Each row comes from the steps of one walk. Every step used is in the known rows, and no mark comes twice. Write the walk behind each row, first mark first.
Known rows
w -> h -> p -> z: [  0.3  10.6  -3.2  17.1  21.3 -10.0  19.0  33.6   6.0  -3.3   2.2  -5.5
  10.7   7.0  -6.7 -10.7 -11.6   9.7  -3.7  -3.6 -17.3  29.2   6.7 -23.0
   7.1  -2.0   8.0  -2.7  -7.7  -5.4 -13.5   5.7 -21.9 -14.7  13.9  16.7
 -14.1 -37.2 -23.7 -11.9   6.3  19.5  -5.7 -24.2   8.6]
d -> z -> w -> h -> k -> g -> p -> u: [-21.1 -43.9 -27.8 -18.2 -15.8 -27.0  -7.4  -7.6 -16.5 -35.7  30.0  23.1
   4.3   4.9   5.5 -43.3  -3.3 -21.6 -25.6 -22.1  -4.2  24.9  -0.1  33.2
 -23.5  12.6  15.7  -6.6 -25.9  12.6 -23.5 -25.9  23.7  -0.8  14.8  14.6
  -5.6  -2.3 -11.0 -10.0  -4.9   9.4  31.3   0.6 -15.9]
w -> h -> d -> g -> j -> p -> u: [  9.1   0.0 -12.2  21.3 -12.8 -10.8 -17.1   5.8  -0.6 -26.3  16.5  -4.3
   1.7  40.3  -1.6  12.7  -7.7 -13.3 -25.5 -38.6  15.1  19.8 -37.3   7.8
   4.7 -19.2  -0.6  -1.4  -3.8   5.7  12.4   5.5 -16.0  21.8  -0.2  31.5
 -17.2 -10.5  -9.9  -1.0 -17.0  14.9  -4.8 -19.5   1.5]
w -> h -> g -> p: [ -4.9   5.6 -13.5 -13.6   0.6   6.7 -10.6  23.7 -24.0 -24.6  17.5   1.6
 -13.1   9.2   9.1 -14.2  -5.3  -4.5  -8.8   5.7  17.6  17.1  -5.4  17.3
  10.8  -2.7  13.0 -16.8   3.2   6.5  -5.5 -20.3  15.6 -16.1  -7.5   9.2
 -45.7  -2.0 -27.4  -5.0 -12.1  22.2  13.0  -2.6   8.6]
p -> z -> w -> h: [ -8.1   2.2  12.7  21.2  -4.5 -17.0  15.2  -3.8   6.8 -22.4   5.5   3.2
  15.0  -3.7   6.5 -10.1  11.0  -2.1  -3.7  10.4  -4.4  23.0  34.8 -14.3
 -15.2 -23.5   8.6  -2.7  -5.7 -17.3 -19.7  -3.6 -23.6 -22.0   4.5  11.7
  -3.4 -12.4   3.5 -11.5   3.5   0.7   3.1 -20.5 -16.0]
g -> k -> p -> u -> z -> w -> h: [  7.4   8.7  14.5  -7.6  16.8   2.6  36.2  49.2 -11.3  -8.6   3.5  -6.8
 -11.3   8.8  -9.4 -27.0  -3.0 -27.3  -1.1 -30.2  21.2   4.7  13.2 -21.7
 -38.5   3.8  12.3  14.3  19.8  15.0 -23.0  -0.3  22.4  -1.9  -5.6   5.5
 -13.0  14.3  11.7  -4.1  17.0  -5.6  18.6 -23.7 -22.4]
j -> g -> k -> p -> h -> d -> z -> w: [ -4.0  -3.7  -1.0 -13.1  -0.6   2.0  12.6   5.2 -28.1 -47.1 -11.5  -3.5
  24.3  22.3   8.5 -36.9  15.6  -3.5  18.4 -31.5 -23.8  31.6 -12.2  32.8
 -48.2  -0.3  -4.1  14.2 -11.2  16.7  -4.6  -9.6  19.4   0.8  20.1  18.1
 -22.5   1.2   5.2   9.5  15.9  11.3  11.2   3.6 -22.5]
u -> p -> h -> j: [ 17.9  17.5   1.0  -1.2   8.5  -5.1  10.4  -8.6  -9.7  23.2  -7.9  -2.7
  11.3  15.2 -10.3 -26.2   7.2 -18.2  24.7 -17.2  -5.3  14.2 -18.7 -18.6
  16.1  -3.9  14.7 -14.0   0.5   4.0 -21.6   2.3  29.2 -15.6  11.7   4.5
  -0.3   6.0 -10.1 -22.8 -16.2  18.4  -1.5  17.3  12.7]
u -> z -> w -> h -> k: [-10.9   7.6 -12.4   9.9  11.7 -12.2   4.5  -1.3  -6.6 -32.0  16.9   2.2
  12.0 -24.7   1.6 -36.1  -6.2 -13.4  -6.7  -6.6  -3.5  -4.9   6.6 -16.5
  -2.7  -1.0  13.0  26.4   9.7  -1.7 -36.1  -2.1  -8.3   3.6  16.8  -1.9
  -8.5  16.2 -14.8  -5.7 -14.4  18.5  28.5  -9.3   1.9]
g -> p -> z -> w -> h -> k -> j: [ 11.2 -12.9  -5.8   5.7   1.7 -10.3   1.0  23.8   1.4 -38.1   8.4   3.9
  12.1 -14.3   2.4 -32.2   9.7 -16.6 -20.3 -14.2   8.9  21.9  24.9  -2.4
  -8.0   6.9  15.6 -22.2 -17.7  -9.8  -0.8 -21.7   1.3 -26.0  -2.7  12.7
 -32.7 -30.3   6.8  -9.5  20.5  13.3  25.5  -6.8 -15.6]
g -> k -> j -> p -> h -> d -> z: [ 11.9  -5.3  -5.2   3.7   4.7   9.0  -5.4  26.6 -16.1 -53.6 -24.1   3.8
   1.4  22.5 -17.4 -18.3  -1.9 -13.3 -11.2 -34.0   3.2   1.2  -6.4  -2.9
 -14.6  18.3 -10.0 -12.3 -17.9  29.9  19.7   3.7   7.0 -21.5 -10.1  10.4
 -32.3 -22.3  27.9  -7.8  -1.5   9.0 -18.8  16.9 -13.5]
d -> z -> w -> h -> p -> g -> j -> k: [ -9.4 -12.5 -10.1  25.1   0.4 -26.9   9.8  13.1  -8.8 -51.8  31.0  22.1
  21.9  -9.9   3.4 -42.6 -18.4 -13.7 -21.2 -25.8 -23.4  11.0  13.5   7.9
 -23.1  13.7   2.7  -6.7 -21.4  32.6  -6.9  -1.5 -16.8 -20.4  24.7  35.0
 -17.2  -2.3 -38.6  10.4 -25.8  17.0   0.3   0.5  -6.5]
z -> w -> h -> j -> p -> g: [  6.3  -1.5  14.5  16.2   1.3 -28.6   2.5 -31.2  -0.1 -31.9  34.4  15.8
  10.3   2.5  -4.3 -22.3  -5.8   1.3  -9.6   4.9  15.4  -3.9  10.7  15.5
   0.4  -5.5  10.5  -2.0 -14.3   3.6 -32.3 -15.9   3.9 -33.0  17.8  22.5
 -11.5   2.9 -28.7   4.6 -22.6  -3.7   8.2 -22.7  -9.6]
g -> j -> k -> p -> u -> z -> w -> h: [ 15.3   2.7  -0.1  21.5   1.5 -18.3  20.8  45.4  -2.0  -5.5  20.3  -9.6
  -3.5  -3.2  -5.4 -30.5  -0.9 -47.0   0.8 -40.3  14.1  -1.6  16.4 -25.2
 -25.5   5.0   1.0  25.8  10.6  18.4  -5.1   7.8 -11.7   1.1  -4.7  28.1
   4.3  13.4  12.8   2.1  -5.4  14.3   8.7 -20.8  -8.4]
z -> w -> h -> j -> g -> k -> p -> u: [  8.2   7.8   6.0  -8.3  -0.7 -12.7  24.3   2.5  -9.4   2.8  15.8   5.0
  16.0  10.2   5.2 -30.6  19.5 -16.8   7.2  -7.5   8.6  12.4   0.4  34.4
 -37.7   5.5  27.3   0.5  -9.6   6.7 -39.4 -19.0  27.2  -1.5  11.3  24.1
 -15.2   4.2  -6.7   5.9   8.1   2.4  15.7 -26.7 -21.8]
g -> j -> k -> p -> h -> d -> z -> w: [ 19.3  -6.8 -14.0  14.1 -14.1 -18.2   2.1   9.2 -15.1 -37.4   2.9  -5.4
  16.7   9.2  -1.9 -34.8   6.9 -27.8   4.0 -38.0 -16.4  21.8  12.4   4.1
 -23.5   4.0 -15.4  23.9  -1.3  29.2  14.9  10.8  -9.9  -1.2   0.9  34.4
  -4.0  -3.3   9.0   5.7 -18.5  25.1  -2.9  -2.2  -3.4]
h -> d -> k -> g -> p -> z -> w: [ -2.8 -20.2   6.4  -6.4 -13.4 -19.7 -10.6 -27.1  -3.1 -41.2   2.9   3.5
  13.6  34.2  -7.8 -25.3  14.6  -1.5   6.9 -17.1  -8.2  11.4   5.6  24.4
 -31.3   3.6 -16.8  -6.7 -22.5 -14.1   6.4 -26.7   1.4 -12.1  25.3   9.2
  -3.4 -15.3   6.3  -1.4   5.4  34.6  15.3  -5.9 -42.1]
u -> z -> w -> h: [-14.2  12.4   3.1  18.9  12.6 -12.2  10.7   2.1  -5.6 -20.8  15.7   0.0
   8.5 -15.8   4.0 -24.8  -4.9 -12.4   4.3   1.6   0.0  -7.5  20.8 -14.0
  -8.4 -20.5   2.0   9.3  12.7  -1.0 -31.5   2.8  -9.0  -4.3  12.6   6.8
  -7.1  21.0  -9.0  -3.8 -16.6  10.0  15.9 -10.1  -6.4]
w -> h -> d -> k -> j -> p -> g: [  4.1  -4.8  -4.6  18.4  16.6  -5.7  -2.5  10.4  -3.4 -49.7  13.8   8.5
 -28.2  47.6 -16.9  -1.5 -24.7 -19.5  -6.3 -23.6  17.6  -9.1  -9.6  17.7
  -6.3  -8.5 -15.6 -19.8 -23.3   8.5  19.4 -21.8 -16.6 -24.9   1.7  17.7
 -17.8 -24.9   0.3   0.3 -10.7  17.4 -23.8  -8.4   7.2]
h -> k -> j -> g -> p -> z -> w: [  7.7 -16.4 -11.9  -5.1  -5.0  -3.2  -1.0  -1.2   0.5 -39.7   1.8   9.1
  23.8 -16.6   2.4 -38.0  19.7 -14.3  -6.2 -15.6  -5.2  10.1  -1.5  17.7
 -13.4  27.1  16.6  -9.0 -35.0 -12.1  -1.5 -32.8   7.9  -7.5  14.0   7.3
 -23.4 -22.6  15.2   3.5  37.9  13.6  32.5   5.0 -17.9]
g -> j -> p -> z -> w -> h -> d: [ 30.0  -6.4  17.6  34.3  -5.7 -19.8  -8.4   4.8   8.7 -54.4  19.1  -9.2
  22.0   2.0  -5.3 -12.3  12.1   3.7 -18.5 -19.8   2.3  23.4   8.2 -17.0
  -0.3 -13.3 -15.2  10.0  -0.7  -3.8  -3.8  13.3 -39.8 -21.9   1.5  35.7
 -16.6 -29.3  -3.8  -6.1 -18.5  16.8  -7.3 -14.3 -25.1]
k -> p -> u -> z -> w -> h -> d: [  7.5   0.5   3.2  -6.1  18.2 -12.7  35.7   3.5 -19.8   5.0  17.9  -7.3
 -17.1  31.7 -18.5 -18.8  -6.0 -28.2  14.3  -7.0   8.0   9.4  10.6   3.5
  -3.5 -19.4  -6.5  20.4  19.1  -6.1 -24.8  -4.0  19.2  20.2  -0.1  16.8
   3.7   6.8   6.1  -5.3   3.9   2.7  14.1 -34.9   3.6]
h -> g -> p -> u: [ -1.1  -2.9 -11.5 -30.5 -13.3   3.0   4.0  -5.5 -26.6   0.1  15.8  11.9
 -11.4  21.1 -11.6  -8.8   3.8 -11.1  -5.3  10.3  15.8   7.6 -14.9  13.3
  22.0  14.4  16.3  -8.0  -6.0  -3.5  -6.3 -24.0  46.7  -2.2  -4.5   3.8
 -28.2  15.8  -5.6 -10.1  11.2   6.4  26.4  -1.1  -1.8]
h -> d -> g -> k -> j -> p: [ 14.3   8.2   3.7   2.0  -8.7  17.3 -22.3   5.6  -4.3 -51.7 -23.2  -0.4
   5.9  23.7  -9.6  -2.6  -1.4  -6.2 -21.2 -40.3  18.1 -10.9 -27.8  14.5
 -17.7  18.8  -8.6 -16.4  -7.8  20.1  31.3  -6.6   0.5  14.4  -2.2   1.8
 -35.4  -7.7   3.9  16.6   0.0  16.8  -5.0   1.2 -17.9]
j -> g -> p -> z -> w: [-10.6 -12.4  15.9   3.5  -6.5 -13.1   4.2   3.6  -5.8 -28.3   8.7  -2.0
  36.7  -9.9  15.5 -26.3  27.1   2.3  11.5 -16.6 -15.9  26.5   5.6  16.1
 -24.2  -6.6  -1.6  -7.5 -24.9 -25.5  -2.6 -20.6   5.5 -22.8  27.5  16.4
 -18.4  -0.2   0.8   3.4  34.3   7.5  28.8   7.5 -37.7]
k -> g -> p -> z: [ -4.6 -35.1  15.0 -14.0  -7.8  -7.9  -5.6  12.6   1.1 -15.0   0.0  -3.1
  -1.5  27.4   1.9 -14.4   7.3   1.3   3.1 -17.6  11.7  22.9   4.1  -2.4
 -18.5  10.2   0.1  -8.9 -16.9 -14.3  12.9 -17.6  11.2 -14.8   6.6   7.5
  -3.1 -31.3  16.2  -2.9  23.1   6.9  22.6  -4.3 -36.1]
g -> k -> p -> z: [ 15.7   1.6  25.3 -12.2   9.0  19.6  32.0  55.4  -2.0 -21.5 -21.4 -11.4
  -1.2   8.1  -8.0 -12.8   7.5  -9.0   1.3 -33.3  10.3  30.0  16.8 -33.6
 -39.7  20.1   5.0  13.8  13.3   4.7   8.1   5.3   5.2 -15.4 -12.8  -2.2
 -12.2 -24.1  20.1  -0.7  29.2   0.5   7.9  -4.6 -26.0]
u -> z -> p -> h -> d -> g -> j -> k: [-10.8   1.9 -17.5  30.9   8.0 -13.4  -6.2   1.1 -10.5 -25.5 -10.8 -22.0
  18.5   5.8  -8.0  -8.6   0.6  -7.9   6.7 -44.0  -8.3  -6.8 -26.8 -30.2
  -3.1  -8.0  -0.6  34.0  -4.7  14.6   4.9  15.6 -17.7  16.8  24.5  25.6
 -12.4  27.0  10.4  13.2   4.1  50.1  22.5  -6.7 -12.7]
z -> p -> h -> g: [ -2.1  -3.1 -20.6  -5.6   8.8  -3.8  -3.2 -28.2 -13.8  -9.1  -4.6  -9.0
 -13.2   4.8 -13.8   1.4   1.0  23.8   7.4  21.5   2.9  -0.6 -14.8  -6.9
  18.8  -5.6  16.3  15.0 -14.8  19.5 -30.0 -12.3  13.3 -12.6   9.8  12.7
 -16.6  19.4   1.0   0.9  20.9  22.0  18.0 -19.7   1.9]
k -> j -> g -> p -> u -> z -> w -> h: [ -9.1  -5.7  -6.1   9.3  11.7  -9.6  13.4  22.0 -10.7  -6.3  17.3   5.7
   1.3   8.7   4.1 -26.6   6.5 -35.9  10.3 -12.2  11.6  -9.9   2.0  26.6
 -15.3 -10.7   8.6 -33.8 -25.9  -5.4  -9.7 -27.7  21.7  -2.8   8.6  26.5
 -25.0   4.4  22.0   0.6  27.8   1.6  20.1  -2.9 -17.2]

Which walk is each row?
[-10.2 -36.4  -8.0  13.0  17.8 -10.7   6.7  -0.8 -21.8 -46.5  31.3   4.2
  -5.6  27.6   2.2   0.8 -10.7   3.8 -18.3 -10.0  -8.1  24.2 -13.7  26.3
  -3.9 -20.1  -1.1 -11.1  -8.6  11.6  -1.8  -0.1 -12.4  -0.1   4.9  43.6
 -27.5 -24.9 -21.5  12.3 -21.3  23.0  -2.3   2.9  -9.6]  w -> h -> d -> z -> p -> g -> j
[  3.2   7.7   5.4  18.6  -1.8  10.8  -8.0  31.4  -1.5 -57.3 -19.5  -3.1
   2.6  33.0  -2.9   0.9  -2.5 -14.1 -22.3 -38.3  19.1  15.8 -10.2  -3.8
 -20.7  -2.8   0.4 -19.1 -10.5   5.3  25.2  -4.5 -22.8  -4.0  -8.4  11.7
 -39.2 -33.6   8.8   1.4   0.1  21.8 -13.3 -10.2 -13.7]  w -> h -> d -> g -> k -> j -> p -> z
[ 14.3  11.2  -6.0  -7.0 -15.6  -1.8  21.1   0.2 -19.0 -18.3  17.6   6.9
  -6.1   1.6 -18.8 -34.7   4.1 -38.4   6.0  -7.0  15.0 -10.1   6.0 -16.3
  -5.2  28.7  10.0  36.2  10.1  20.2 -18.1  -7.1  14.7  10.0  -3.6  15.4
  -6.4  31.6   6.3   4.4  -8.0  21.6  24.1 -14.3  -4.8]  h -> g -> j -> k -> p -> u -> z -> w
[ -5.1  -7.0  -5.2   3.9  12.4 -11.1  10.1   5.7 -21.2 -11.2  16.3   2.8
   3.3  26.8   0.6 -25.9  11.2 -30.8  13.1  -5.6   5.0 -10.3  -6.9  43.7
  -6.3 -14.5  -0.3 -32.7 -22.3 -15.2  -3.9 -29.1  22.6   9.2  10.1  28.0
 -32.7  -2.9  17.6   2.4  18.1  11.6  14.3  -7.1 -16.5]  k -> j -> g -> p -> u -> z -> w -> h -> d
[  5.0   8.1 -11.7  10.4   0.4   1.2   5.7  21.3 -13.0 -27.9  29.2   3.7
 -14.8  17.7 -14.7  -8.4 -12.0 -22.0 -11.1  -9.3  23.5   7.1 -18.6 -27.7
  21.1   0.5  12.7  20.5   7.1  11.3 -24.0   4.7  -2.7  -3.6  -7.5  23.7
 -21.2   5.0  -4.9 -15.5 -22.8  18.6   8.2  -7.1   7.3]  w -> h -> g -> j -> p -> u -> z
[ 10.5  12.6   8.9  -4.5   3.3  -4.7  12.5   7.9  -8.1 -18.3  11.0   0.0
  22.5  -6.4  14.1 -37.7  18.1  -6.2   8.2  -9.1   5.2  13.3   6.7  35.3
 -43.1   7.3  19.3  -0.7  -2.6  14.1 -35.1 -16.0  15.0  -9.4  13.3  21.1
 -24.6  -1.8 -19.5  15.3  -3.2  14.3  14.0 -17.7 -21.4]  z -> w -> h -> j -> g -> k -> p
[  1.8   9.1  25.1   8.8   4.8 -11.3  21.6  -9.9  -5.8  -7.1   8.0   4.3
  32.0  -5.8   5.4 -43.8  26.9 -19.8  22.1 -12.0 -15.5  25.9   3.6   1.4
 -17.1  -8.7  12.4 -23.5 -10.3 -18.2 -39.6 -15.0   1.9 -24.5  27.1  11.7
  -5.8  -1.3 -23.9 -12.4  -9.0  26.6   2.4  15.4 -17.0]  u -> p -> z -> w -> h -> j -> g
[  6.9 -24.9   8.2   7.3  -7.9 -24.7 -16.8  -8.1  13.9 -57.6  10.7   0.8
   3.7  -4.8  -9.7 -33.7  -0.3   4.4 -18.4 -22.6  11.4  12.6   6.4 -20.2
 -13.5  16.3  -0.7  27.9 -22.5  -1.1 -22.9 -16.9 -26.4 -30.5  17.5   2.5
   7.2 -21.4  -1.0  -9.5   5.4  10.6  12.6 -25.9 -21.2]  j -> p -> z -> w -> h -> k -> g
[ 18.3   7.0  -0.7  29.1 -16.3 -16.5 -30.6 -17.2   5.6 -57.9  19.8  -3.6
  21.2   1.2   8.4 -12.0   0.0   2.9 -26.8 -27.1   9.2   8.9 -10.6  17.6
 -11.1 -19.6  -9.3  -3.3   0.4  17.7  -3.0   0.9 -26.7   6.3  11.4  30.0
 -24.2   3.9 -28.4  12.6 -28.0  19.1   3.7 -20.9 -13.9]  z -> w -> h -> d -> g -> j -> p
[ -2.7  11.8  -0.1   8.8  -5.5  18.2   5.5  31.0   3.7 -31.7 -18.2   8.3
   0.0  13.1 -18.0  -4.1 -12.1 -35.0 -19.4 -57.2  30.1 -16.5 -20.9 -29.9
 -25.2  23.4  12.2  -6.3 -11.0  24.0  12.2  -0.1  13.5  12.0  -1.3  -0.8
 -16.6  18.1  28.5   3.4  21.4   1.4  16.3   5.0 -21.0]  d -> g -> k -> j -> p -> u -> z
[-20.4  12.2   4.2   3.4   2.1 -15.4  31.6  -3.3 -15.7   5.7  15.1  11.3
  28.4  10.2  -0.5 -28.1  18.9 -24.7  10.9  -5.0  -1.6  -5.2 -10.8   7.0
 -22.1   2.5  32.2   9.6  -9.6 -12.7 -46.2  -7.5  24.9   6.2  22.7  16.2
 -13.1  22.9   5.9  -7.0   1.6   7.7  24.1 -10.1 -28.5]  p -> u -> z -> w -> h -> j -> g -> k
[ 18.1   9.2  -8.6  -0.2 -17.4 -13.0   8.3   6.0 -10.8 -16.1  23.9   4.9
 -14.3   5.9  -3.0 -28.9   3.0 -30.6  -6.5  -1.4  21.6   0.5  12.6   9.3
 -15.2   8.4  13.9  11.5   1.8  25.0 -18.9 -18.0   2.7  -3.0  -9.7  23.3
 -13.2  17.4  -6.8   3.3 -10.0  12.4   6.6 -34.8   0.6]  z -> w -> h -> g -> j -> k -> p -> u
[ -2.1   3.7  16.9 -13.4   9.1   4.8  32.7  25.0 -13.8 -13.1   0.6  -4.7
  10.8   4.9  -2.8 -33.1  12.9 -19.3  19.2 -32.5   1.4   0.8  -9.0   0.8
 -47.4  12.6   7.6  22.4  -0.7   3.9 -21.6 -11.1  27.4   7.5  18.6   5.8
  -6.3  25.3  15.7   9.2  37.1  -3.7  29.0  -7.8 -34.4]  j -> g -> k -> p -> u -> z -> w
[ 11.2   9.1  -6.4   5.4  -7.5   8.1  14.2  45.0 -11.2 -31.6   7.3  -4.7
 -14.6  14.9   0.8 -17.0   0.0 -28.4  -0.8 -12.7  15.6  31.0  11.9 -20.3
 -11.4  11.2  12.5  19.2   7.6  13.2   4.2  -4.3 -21.5 -13.3 -19.4  21.7
 -22.1 -23.8  -1.1  -1.3 -11.9  32.5  -2.8 -14.7  10.0]  w -> h -> g -> j -> k -> p -> z
[  6.6  10.3  -1.9  31.8 -24.9  -6.3   2.2  31.1  14.5 -41.7   0.1  -5.1
  18.6  -3.7  14.7 -16.0   1.5 -33.1 -14.3 -55.9  10.3  31.4  15.2 -19.5
 -47.1  -2.6   9.0  10.2  -1.5  21.3  16.4   2.7 -34.3   4.1   1.6  28.0
  -5.8  -1.4  -0.5  15.9   1.5  23.5  14.1 -19.3 -12.1]  d -> g -> j -> k -> p -> z -> w -> h
[  3.4  14.0  10.8  25.3 -14.3   9.6  -7.2  28.2  16.2 -65.7 -18.9   7.1
  13.7  -3.2   2.6 -11.8  -1.0 -17.0 -30.2 -44.7  26.8   6.5  10.3 -18.2
 -45.8   7.0  13.1 -23.8 -17.6  24.4   8.6  -8.8 -18.9 -17.3  -2.3   8.4
 -31.5  -6.2  11.6   6.9  14.9   5.8   5.8 -10.2 -31.0]  d -> g -> k -> j -> p -> z -> w -> h
[-10.1 -19.4 -15.7  -9.3  -0.5 -18.8 -11.1  11.9 -11.9  -6.5  16.0  -0.6
 -19.6  60.9  -3.8  -7.8  -4.5 -18.3  -1.1 -25.2   9.9  10.3 -22.2  35.0
 -16.8  -9.0  -4.3 -18.1 -19.8  -5.7  10.3 -26.2  11.0   0.3   8.6  16.6
 -10.1 -17.5   1.4 -10.0  -2.1  27.9  -0.5 -15.8 -12.6]  w -> h -> d -> k -> g -> p -> u
[ 12.6   6.4  14.1  14.3  13.7  -1.1  11.6  42.0   0.4 -31.1  -0.5   3.8
  -9.1  -2.6 -19.2 -26.2  -3.9 -29.0 -16.9 -27.5  31.9 -29.8  11.1 -23.5
 -23.6  15.2   5.6 -12.4  -7.6  21.9 -14.2  -4.9   5.4 -23.1  -8.4   6.6
 -24.2   8.2  25.9  -7.4   9.7  -6.0  -1.1 -10.9 -28.9]  g -> k -> j -> p -> u -> z -> w -> h
[ -2.6   8.4  -5.9  -1.7   4.5  -7.7  27.7  -4.6 -14.9  -7.3  12.1  -2.9
  -9.0  36.5 -11.7 -11.8 -11.5 -32.9   6.1 -24.9  10.8  17.3  -1.8   5.5
 -13.5 -23.0   1.3  17.9  16.4   0.7 -16.5  -5.5  18.3  37.1   6.5  17.0
   1.3  17.5   0.1   3.5   6.1   7.4  25.8 -34.9   5.0]  k -> p -> u -> z -> w -> h -> d -> g
[ -9.3 -22.1   0.9 -12.1  -3.8 -29.8   4.7 -12.9 -10.8   9.4  28.8   9.1
   3.8  29.0  -3.1 -33.4   5.8 -20.0   6.1  -5.0  20.0  -0.6  -0.2  20.4
  -9.7   4.6  20.1  -8.0 -13.1  -8.2 -33.0 -22.3  40.9   1.2  18.1  22.3
  -4.6   0.0   1.5  -5.7  -4.6  11.6  37.9 -20.9 -31.7]  k -> g -> p -> u -> z -> w -> h -> j
[-12.6 -14.3 -28.8 -10.0   6.7  14.5   8.3   1.7 -25.2 -43.5 -16.3  12.2
  -7.7   1.0 -14.0 -15.3  -0.8  -2.7  -7.1   1.2  -2.9   5.6  -0.5   3.0
 -14.1  18.3  18.6 -11.8 -25.8  45.8 -18.8  -9.9  20.7 -16.6  -3.5  16.3
 -34.0   3.1  17.4   1.4  12.7  25.4   8.6  18.4 -10.8]  d -> z -> p -> h -> g -> k -> j
[-11.0 -42.0  -3.1   7.5   5.9 -16.4   3.1 -12.6 -26.3 -46.3  17.4   6.2
   5.5  12.9  -9.4 -13.4  -0.2  -3.7 -11.5 -22.7 -19.9   0.1 -11.9  23.6
  -9.5  12.0 -15.0   6.1 -19.1  13.6  15.2  -2.7 -10.3  -1.8  14.5  30.6
 -14.4  -2.8 -11.2  22.2 -13.9  32.1  -2.7  16.0 -20.6]  h -> d -> z -> p -> g -> j -> k
